Below are the code and all the weights of a small trained network. Each question names an input and a class and asks about switching units off, where a switched-off unit gives its printed mean instead of its output.

import numpy as np


def w(rows, s, z=0):
    codes = np.array(rows[::2]) - 128.0
    scale = np.full(codes.shape[1], s)
    scale[-1] = z or s
    return codes * scale


def f(y):
    return np.maximum(y, 0)


def log_softmax(a):
    a = a - a.max(-1, keepdims=True)
    return a - np.log(np.exp(a).sum(-1, keepdims=True))


def net(x, mask):
    res = np.array(x, float).reshape(1, 3) / 4 @ E
    y = f(res @ A[0][:, :-1].T + A[0][:, -1])
    res = res + np.where(mask, y, B[0][:, -1]) @ B[0][:, :-1]
    return log_softmax(res[-1] @ U[:, :-1].T + U[:, -1])


A, B = {}, {}
E = w([
[98,146,168,51,120,104,182],'x0',
[255,107,182,159,147,104,154],'x1',
[115,106,201,104,93,7,46],'x2',
],0.012)
A[0] = w([
[185,123,105,174,152,193,130,89],'neuron 1',
[146,123,153,128,127,39,33,164],'neuron 2',
[166,144,112,177,114,188,154,107],'neuron 3',
[48,130,149,74,128,67,103,156],'neuron 4',
[187,123,162,56,137,106,225,254],'neuron 5',
[92,133,116,155,118,141,75,66],'neuron 6',
[132,100,105,153,143,126,79,43],'neuron 7',
[6,134,113,79,128,160,159,136],'neuron 8',
],0.019,0.0036)
B[0] = w([
[208,94,126,167,99,107,122,205],'neuron 1',
[117,143,169,186,138,134,36,252],'neuron 2',
[185,126,71,162,150,125,88,195],'neuron 3',
[168,92,108,114,68,76,76,221],'neuron 4',
[170,153,122,181,78,142,218,216],'neuron 5',
[111,151,101,156,131,160,167,161],'neuron 6',
[132,147,174,136,104,112,157,156],'neuron 7',
[3,153,157,101,137,135,156,214],'neuron 8',
],0.027,0.024)
U = w([
[128,200,116,125,136,169,218,184],'0',
[131,154,196,122,194,106,56,2],'1',
[254,69,61,120,188,139,146,83],'2',
[125,132,154,79,97,79,112,14],'3',
[149,141,105,198,94,90,52,198],'4',
[43,134,105,54,158,116,110,246],'5',
],0.011,0.0039)

Each question gives the input, the list of numbers given to net, and the class t.
The units are the neurons (one row each of A and B). Each row of codes is followed by its name. A weight is (code - 128) times the scale printed after its matrix; where a second scale follows, it is the last column's (A, B and U).
mask holds one flag per neuron, in row order. A switched-off neuron (its flag False) gives its mean, the last column of its row in B, instead of its output. The means were averaged over made-up inputs and are rounded, as every weight is.
A unit's drop is (log p(t) with every unit on - log p(t) with that unit switched off) / (log p(t) with every unit on - log p(t) with every unit switched off).
The circuit of an input: a set's keep is (log p(t) with only the set's units on - log p(t) with every unit switched off) / (log p(t) with every unit on - log p(t) with every unit switched off). Starting from all 8 units, units are removed one at a time, each time the one whose removal leaves the highest keep (on an exact tie, the one counted first), for as long as the keep stays at least 0.8.
circuit, biggest first: the units of the circuit, biggest drop first
k most important neurons: the k neurons with the biggest drops, biggest first
drop of u: that unit's drop, to one decimal
input [-2,-5,-3], class 5: circuit, biggest first -> [neuron 5; neuron 8]
input [-1,-7,4], class 5: circuit, biggest first -> [neuron 8]
input [8,-5,6], class 3: circuit, biggest first -> [neuron 8; neuron 4; neuron 3]
input [6,-7,6], class 5: 4 most important neurons -> [neuron 8; neuron 1; neuron 5; neuron 3]
input [-8,4,-1], class 2: circuit, biggest first -> [neuron 2; neuron 8]
input [-6,-4,-1], class 0: 2 most important neurons -> [neuron 2; neuron 4]
input [-3,-2,-3], class 2: 2 most important neurons -> [neuron 2; neuron 4]
input [-6,-8,-7], class 0: 2 most important neurons -> [neuron 8; neuron 2]
input [8,-3,0], class 5: 2 most important neurons -> [neuron 8; neuron 1]
input [2,3,0], class 0: 2 most important neurons -> [neuron 2; neuron 4]
input [-5,-2,-8], class 2: drop of neuron 2 -> 0.2
input [-7,6,8], class 1: drop of neuron 4 -> 0.3
input [1,-4,-7], class 5: drop of neuron 8 -> 0.6
